Below is a small trained network, with its code and all its weights. Each question gives an input and a target symbol and asks what happens when units are switched off, that is, made to give their printed mean instead of their output.

import numpy as np


def w(rows, s, z=0):
    codes = np.array(rows[::2]) - 128.0
    scale = np.full(codes.shape[1], s)
    scale[-1] = z or s
    return codes * scale


def f(y):
    return np.maximum(y, 0)


def softmax(a):
    e = np.exp(a - a.max(-1, keepdims=True))
    return e / e.sum(-1, keepdims=True)


def log_softmax(a):
    a = a - a.max(-1, keepdims=True)
    return a - np.log(np.exp(a).sum(-1, keepdims=True))


def net(x, mask):
    ids = ['αβγδεζθμξπστφψω'.index(c) for c in x.split()]
    T = len(ids)
    res = E[ids] + P[:T]
    r = res
    for j in range(2):
        rows = slice(2 * j, 2 * j + 2)
        q, k, v = (r @ M[0][rows].T for M in (Q, K, V))
        z = softmax(np.where(np.tri(T) > 0, q @ k.T / 2**0.5, -1e9)) @ v
        o = O[0][rows]
        res = res + np.where(mask[j], z, o[:, -1]) @ o[:, :-1]
    y = f(res @ A[0][:, :-1].T + A[0][:, -1])
    res = res + np.where(mask[2:14], y, B[0][:, -1]) @ B[0][:, :-1]
    return log_softmax(res[-1] @ U[:, :-1].T + U[:, -1])


Q, K, V, O, A, B = {}, {}, {}, {}, {}, {}
E = w([
[118,227,93,64],'α',
[122,195,62,97],'β',
[123,66,79,43],'γ',
[89,147,183,74],'δ',
[102,223,150,44],'ε',
[108,41,184,241],'ζ',
[195,181,185,209],'θ',
[130,176,11,126],'μ',
[110,58,44,88],'ξ',
[94,112,83,133],'π',
[110,109,43,153],'σ',
[193,172,186,215],'τ',
[93,119,90,126],'φ',
[106,15,32,89],'ψ',
[148,77,18,43],'ω',
],0.011)
P = w([
[20,129,113,110],'0',
[254,111,152,81],'1',
[168,79,127,114],'2',
[170,75,116,104],'3',
[150,214,219,134],'4',
[151,145,162,132],'5',
[153,154,155,129],'6',
[169,143,166,134],'7',
],0.0084)
Q[0] = w([
[141,117,142,186],'h0',
[161,171,160,194],'h0',
[51,122,91,78],'h1',
[86,208,167,250],'h1',
],0.025)
K[0] = w([
[159,125,143,167],'h0',
[206,150,151,137],'h0',
[96,99,109,114],'h1',
[252,111,148,99],'h1',
],0.031)
V[0] = w([
[54,192,137,222],'h0',
[66,128,214,74],'h0',
[124,8,80,174],'h1',
[146,246,2,174],'h1',
],0.02)
O[0] = w([
[56,140,140,181,5],'h0',
[148,173,76,150,252],'h0',
[21,114,146,117,138],'h1',
[167,163,253,92,134],'h1',
],0.019,0.0039)
A[0] = w([
[102,220,147,107,136],'n0',
[107,15,214,252,89],'n1',
[161,42,199,246,70],'n2',
[86,125,172,42,105],'n3',
[101,142,128,202,20],'n4',
[104,136,183,222,2],'n5',
[164,1,124,134,136],'n6',
[181,71,104,125,104],'n7',
[42,135,135,166,126],'n8',
[95,140,61,104,196],'n9',
[188,151,111,165,97],'n10',
[72,63,81,142,110],'n11',
],0.0086,0.0082)
B[0] = w([
[93,102,168,170,175],'n0',
[171,251,100,127,169],'n1',
[134,27,200,158,162],'n2',
[50,136,24,104,203],'n3',
[202,137,112,63,141],'n4',
[197,108,102,15,150],'n5',
[158,200,112,158,178],'n6',
[88,151,173,146,187],'n7',
[89,103,102,239,165],'n8',
[179,25,184,162,250],'n9',
[28,150,66,138,197],'n10',
[170,169,212,48,202],'n11',
],0.013)
U = w([
[245,172,182,240,121],'α',
[184,126,173,175,120],'β',
[252,9,99,48,208],'γ',
[187,63,13,182,153],'δ',
[173,203,50,154,84],'ε',
[148,20,154,195,2],'ζ',
[229,176,71,70,112],'θ',
[136,140,150,64,120],'μ',
[113,59,91,127,72],'ξ',
[113,92,120,197,159],'π',
[93,135,81,135,82],'σ',
[205,150,80,97,72],'τ',
[133,94,117,187,114],'φ',
[100,31,99,119,14],'ψ',
[141,102,10,4,59],'ω',
],0.0043,0.004)

Each question gives the input, a string of symbols that net reads in full, and the target symbol t.
The units are the heads (2 rows each of Q, K, V and O) and the neurons (one row each of A and B). Each row of codes is followed by its name. A weight is (code - 128) times the scale printed after its matrix; where a second scale follows, it is the last column's (O, A, B and U).
mask holds one flag per unit, heads first, then neurons. A switched-off unit (its flag False) gives its mean, the last column of its rows in O or B, instead of its output. The means were averaged over made-up inputs and are rounded, as every weight is.
A unit's drop is (log p(t) with every unit on - log p(t) with that unit switched off) / (log p(t) with every unit on - log p(t) with every unit switched off).
The circuit of an input: a set's keep is (log p(t) with only the set's units on - log p(t) with every unit switched off) / (log p(t) with every unit on - log p(t) with every unit switched off). Starting from the 12 units with the biggest drops (on a tie, the unit counted first), units are removed one at a time, each time the one whose removal leaves the highest keep (on an exact tie, the one counted first), for as long as the keep stays at least 0.8.
units of the circuit, in order: the units of the circuit, biggest drop first
unit that matters most: the unit with the biggest drop
k most important neurons: the k neurons with the biggest drops, biggest first
which heads matter: for each layer, one digit per head in row order, 1 if its drop is at least 0.15 and else 0, layers parted by /
input θ δ δ δ γ θ γ γ, target θ: units of the circuit, in order => [h1 n9]
input δ θ γ α, target δ: most important neuron => [n9]
input δ φ γ ε, target δ: 2 most important neurons => [n9 n10]
input μ δ π α, target μ: units of the circuit, in order => [h1 n3]
input σ μ γ γ ξ, target σ: units of the circuit, in order => [h1 n3 n9 n11]
input ε γ ξ γ, target ε: units of the circuit, in order => [h1 n10 h0]
input ε γ π, target ε: units of the circuit, in order => [h1 n10 h0]
input ζ σ δ, target ζ: units of the circuit, in order => [n8 n9 h1]
input α α μ ω, target α: which heads matter => 01
input δ θ ε, target δ: which heads matter => 11
input γ ε γ θ, target α: units of the circuit, in order => [n3 h1]
input μ δ δ θ γ, target μ: which heads matter => 01
input δ γ ε δ μ δ δ, target δ: units of the circuit, in order => [h1 n11]
input θ θ γ β, target θ: unit that matters most => h0
input γ ω δ γ δ, target ω: 2 most important neurons => [n3 n9]
input ψ μ γ δ γ ξ, target ψ: 4 most important neurons => [n8 n3 n9 n1]
input γ γ γ γ γ α μ ζ, target α: which heads matter => 10
input μ γ γ μ γ ω, target μ: which heads matter => 01
input δ γ θ θ μ, target γ: which heads matter => 01
input δ γ π σ, target δ: which heads matter => 11
input μ μ ζ θ, target α: 2 most important neurons => [n3 n1]
input ζ ζ γ, target ζ: unit that matters most => n8
input θ δ θ γ β ω, target θ: 2 most important neurons => [n6 n9]
input γ γ ζ ω μ ω γ ω, target γ: 3 most important neurons => [n9 n11 n10]
input γ γ ζ φ, target γ: 2 most important neurons => [n9 n11]
input σ γ γ γ γ, target σ: 2 most important neurons => [n3 n9]
input δ ε ε μ, target δ: 2 most important neurons => [n9 n10]
